Below is a small trained network, with its code and all its weights. Each question gives an input and a target symbol and asks what happens when units are switched off, that is, made to give their printed mean instead of their output.

import numpy as np


def w(rows, s, z=0):
    codes = np.array(rows[::2]) - 128.0
    scale = np.full(codes.shape[1], s)
    scale[-1] = z or s
    return codes * scale


def f(y):
    return y / 2 * (1 + np.tanh(0.7978845608 * (y + 0.044715 * y**3)))


def softmax(a):
    e = np.exp(a - a.max(-1, keepdims=True))
    return e / e.sum(-1, keepdims=True)


def log_softmax(a):
    a = a - a.max(-1, keepdims=True)
    return a - np.log(np.exp(a).sum(-1, keepdims=True))


def net(x, mask):
    ids = ['αβδεζηθλμξπστφψω'.index(c) for c in x.split()]
    T = len(ids)
    res = E[ids] + P[:T]
    r = res
    for j in range(3):
        rows = slice(4 * j, 4 * j + 4)
        q, k, v = (r @ M[0][rows].T for M in (Q, K, V))
        z = softmax(np.where(np.tri(T) > 0, q @ k.T / 4**0.5, -1e9)) @ v
        o = O[0][rows]
        res = res + np.where(mask[j], z, o[:, -1]) @ o[:, :-1]
    y = f(res @ A[0][:, :-1].T + A[0][:, -1])
    res = res + np.where(mask[3:11], y, B[0][:, -1]) @ B[0][:, :-1]
    return log_softmax(res[-1] @ U[:, :-1].T + U[:, -1])


Q, K, V, O, A, B = {}, {}, {}, {}, {}, {}
E = w([
[155,122,134,140,191,89,98,113,113,70,136,124],'α',
[88,141,191,175,176,137,151,65,100,143,73,130],'β',
[118,197,190,111,154,134,141,96,104,144,169,180],'δ',
[163,148,155,110,141,165,104,89,152,111,131,249],'ε',
[58,146,110,80,145,140,155,157,140,118,135,149],'ζ',
[126,164,78,98,116,151,134,147,103,119,71,132],'η',
[146,70,73,129,172,138,122,94,65,148,122,139],'θ',
[107,113,128,118,165,212,146,98,93,137,140,52],'λ',
[118,154,149,97,179,100,137,88,125,83,176,109],'μ',
[112,141,132,138,165,94,143,105,113,46,110,151],'ξ',
[166,109,121,94,135,103,163,171,76,124,164,172],'π',
[92,119,76,151,107,168,218,152,112,121,186,189],'σ',
[159,158,113,100,153,155,211,143,175,116,167,120],'τ',
[195,92,143,142,109,167,209,178,129,131,87,136],'φ',
[138,147,86,66,153,83,188,163,152,63,148,125],'ψ',
[148,109,171,103,5,104,125,123,133,112,132,100],'ω',
],0.025)
P = w([
[111,143,129,109,168,165,107,191,49,105,113,108],'0',
[179,169,88,130,101,169,128,126,86,71,138,145],'1',
[163,150,105,126,94,142,167,112,88,110,116,141],'2',
[157,124,124,106,99,141,201,102,109,132,112,142],'3',
[155,104,135,95,101,139,221,90,117,145,109,139],'4',
[145,91,123,87,103,131,245,83,116,142,102,138],'5',
],0.012)
Q[0] = w([
[122,120,152,183,168,148,170,120,93,141,136,177],'H1',
[181,167,62,208,218,103,44,223,188,142,157,128],'H1',
[177,121,140,137,123,72,139,139,244,210,105,107],'H1',
[140,116,111,90,123,117,151,70,112,84,133,153],'H1',
[107,138,90,158,105,169,133,78,92,85,145,158],'H2',
[146,106,137,63,58,67,197,62,123,34,65,103],'H2',
[172,143,95,73,72,115,176,149,101,40,141,69],'H2',
[151,140,156,86,72,116,199,166,92,50,123,119],'H2',
[166,98,130,98,147,122,183,80,88,151,67,140],'H3',
[156,122,157,161,132,101,140,109,103,98,178,146],'H3',
[138,146,130,120,128,175,126,151,90,81,140,112],'H3',
[128,145,108,114,152,138,125,157,78,148,84,137],'H3',
],0.011)
K[0] = w([
[94,89,126,28,87,146,136,132,158,138,104,71],'H1',
[111,228,145,146,153,183,69,203,78,149,123,126],'H1',
[74,118,136,71,121,172,44,38,89,200,141,189],'H1',
[148,132,91,148,119,67,216,94,147,157,134,100],'H1',
[136,78,121,119,102,115,182,155,76,122,138,134],'H2',
[99,40,169,134,65,217,105,1,117,254,205,171],'H2',
[100,99,124,142,167,242,140,36,64,217,179,174],'H2',
[96,111,150,171,122,153,190,23,110,187,171,197],'H2',
[122,92,144,87,83,141,169,125,114,90,122,100],'H3',
[141,136,129,99,115,135,110,133,116,116,132,160],'H3',
[103,119,79,109,137,145,174,174,126,81,95,91],'H3',
[128,119,149,69,131,135,164,120,105,106,124,160],'H3',
],0.009)
V[0] = w([
[116,149,104,77,143,154,130,168,169,184,99,90],'H1',
[181,108,102,185,172,192,142,85,128,133,133,92],'H1',
[91,98,94,105,127,119,132,141,55,140,74,154],'H1',
[176,145,171,116,142,125,108,166,97,160,88,142],'H1',
[156,120,79,114,123,99,161,169,120,176,185,108],'H2',
[106,136,107,135,166,171,152,129,113,93,122,166],'H2',
[238,60,125,75,149,139,102,134,129,132,105,128],'H2',
[162,169,194,84,137,126,174,115,99,122,179,152],'H2',
[78,104,127,196,82,141,98,159,144,129,161,8],'H3',
[106,164,91,97,131,52,83,149,147,87,171,129],'H3',
[92,177,129,118,144,172,88,4,108,115,116,100],'H3',
[138,160,113,108,220,154,189,101,72,140,171,135],'H3',
],0.012)
O[0] = w([
[103,208,49,87,109,79,150,218,201,193,119,85,51],'H1',
[182,79,76,172,92,100,145,201,139,104,165,157,62],'H1',
[85,73,207,177,28,56,29,125,94,152,31,145,150],'H1',
[141,138,119,166,100,155,131,169,122,110,124,57,105],'H1',
[171,98,85,117,100,80,90,112,40,173,148,113,152],'H2',
[112,97,108,87,171,119,90,48,133,163,158,220,224],'H2',
[157,77,72,92,129,164,67,190,101,89,61,138,87],'H2',
[138,210,177,119,148,170,16,137,108,163,177,128,255],'H2',
[45,31,87,37,190,147,121,193,147,221,187,84,99],'H3',
[38,206,109,74,211,149,163,82,60,145,19,100,89],'H3',
[187,128,196,98,198,101,232,209,76,159,91,228,90],'H3',
[254,159,190,84,102,13,188,108,148,74,101,130,114],'H3',
],0.0081,0.011)
A[0] = w([
[81,95,73,90,156,162,77,115,121,169,154,67,138],'N1',
[34,92,93,115,141,132,113,168,137,215,125,85,30],'N2',
[192,173,100,181,127,65,138,127,146,122,98,135,2],'N3',
[149,136,142,103,217,120,141,124,112,174,66,140,63],'N4',
[96,187,255,189,155,113,133,114,163,173,142,127,94],'N5',
[141,99,149,158,197,87,148,179,109,110,95,86,142],'N6',
[122,91,161,162,146,48,149,139,135,99,102,165,33],'N7',
[106,107,144,70,101,57,94,118,159,156,154,177,163],'N8',
],0.0083,0.006)
B[0] = w([
[118,113,83,122,25,125,222,158,111,77,151,142,252],'N1',
[215,161,220,162,181,81,62,69,186,162,112,157,200],'N2',
[93,151,83,114,164,186,181,162,128,119,156,11,185],'N3',
[112,66,140,30,158,84,151,117,236,91,145,113,143],'N4',
[62,74,71,144,128,54,161,201,136,159,169,150,241],'N5',
[192,254,78,211,115,209,53,141,164,91,144,110,136],'N6',
[128,91,93,89,88,165,30,93,52,195,116,122,180],'N7',
[127,136,99,177,219,206,189,122,121,135,110,122,237],'N8',
],0.0091,0.014)
U = w([
[138,149,139,95,198,220,3,84,212,170,105,152,167],'α',
[119,145,122,124,172,95,6,146,121,213,186,105,173],'β',
[145,122,161,95,138,82,137,142,76,104,167,100,67],'δ',
[139,137,167,198,144,120,180,164,67,43,96,149,90],'ε',
[105,100,163,227,178,111,207,120,208,123,40,109,255],'ζ',
[137,202,77,132,87,108,148,133,112,197,30,144,173],'η',
[171,149,100,81,105,108,93,141,46,187,111,124,97],'θ',
[208,150,117,47,135,132,86,132,118,218,150,127,102],'λ',
[188,64,192,44,162,122,162,102,133,132,130,113,131],'μ',
[174,41,120,69,83,37,152,94,107,79,75,209,129],'ξ',
[172,171,234,122,57,66,141,94,62,125,119,75,117],'π',
[182,129,125,167,163,89,114,4,120,220,122,126,140],'σ',
[170,157,107,117,149,149,216,130,117,131,105,66,117],'τ',
[156,109,96,204,156,122,108,119,155,74,155,83,79],'φ',
[114,180,96,106,119,89,159,60,143,123,72,100,130],'ψ',
[43,80,74,84,97,208,202,144,67,123,117,45,106],'ω',
],0.0055,0.0062)

Each question gives the input, a string of symbols that net reads in full, and the target symbol t.
The units are the heads (4 rows each of Q, K, V and O) and the neurons (one row each of A and B). Each row of codes is followed by its name. A weight is (code - 128) times the scale printed after its matrix; where a second scale follows, it is the last column's (O, A, B and U).
mask holds one flag per unit, heads first, then neurons. A switched-off unit (its flag False) gives its mean, the last column of its rows in O or B, instead of its output. The means were averaged over made-up inputs and are rounded, as every weight is.
A unit's drop is (log p(t) with every unit on - log p(t) with that unit switched off) / (log p(t) with every unit on - log p(t) with every unit switched off).
The circuit of an input: a set's keep is (log p(t) with only the set's units on - log p(t) with every unit switched off) / (log p(t) with every unit on - log p(t) with every unit switched off). Starting from all 11 units, units are removed one at a time, each time the one whose removal leaves the highest keep (on an exact tie, the one counted first), for as long as the keep stays at least 0.8.
circuit, biggest first: the units of the circuit, biggest drop first
unit that matters most: the unit with the biggest drop
top k neurons: the k neurons with the biggest drops, biggest first
heads that matter: for each layer, one digit per head in row order, 1 if its drop is at least 0.15 and else 0, layers parted by /
input ω ω σ δ, target ω: unit that matters most -> H3
input σ ζ σ ε, target σ: circuit, biggest first -> H2, N1, H3
input τ φ δ, target φ: heads that matter -> 101
input σ ε ω ε τ, target α: heads that matter -> 010
input ω δ δ, target β: top 2 neurons -> N5, N1
input ω π π ω θ, target ω: heads that matter -> 110
input ε σ ξ, target σ: heads that matter -> 110
input τ λ α ω, target μ: circuit, biggest first -> H3, H2, H1
input η τ ε, target τ: circuit, biggest first -> H3, H1, N3
input σ ω μ θ τ, target ξ: circuit, biggest first -> H2, H1
input ε ω ω ε ω, target α: heads that matter -> 010
input ω α ε α, target α: top 2 neurons -> N5, N1
input σ σ δ β σ, target σ: top 2 neurons -> N1, N8
input ω ω ξ η, target ω: heads that matter -> 011
input σ α η, target σ: unit that matters most -> H2
input η τ μ π ξ, target π: heads that matter -> 011
input ω ξ ξ, target ε: heads that matter -> 111
input σ ε ζ μ τ ω, target α: heads that matter -> 010
input ε σ ε ω θ, target ξ: circuit, biggest first -> N8, H2
input ω ω ε ω η φ, target α: unit that matters most -> H2
input ω ξ τ, target λ: heads that matter -> 110
input θ τ ξ, target τ: heads that matter -> 101
input ω ε ξ θ φ τ, target ξ: heads that matter -> 010
input δ ε ξ ω λ, target μ: heads that matter -> 001
input τ ω α ζ ω π, target ω: heads that matter -> 001
input σ ω τ δ τ, target β: circuit, biggest first -> H2, N5
input ε π δ ξ φ, target φ: unit that matters most -> H3
input ω ω ξ ε, target ω: circuit, biggest first -> H3, N1
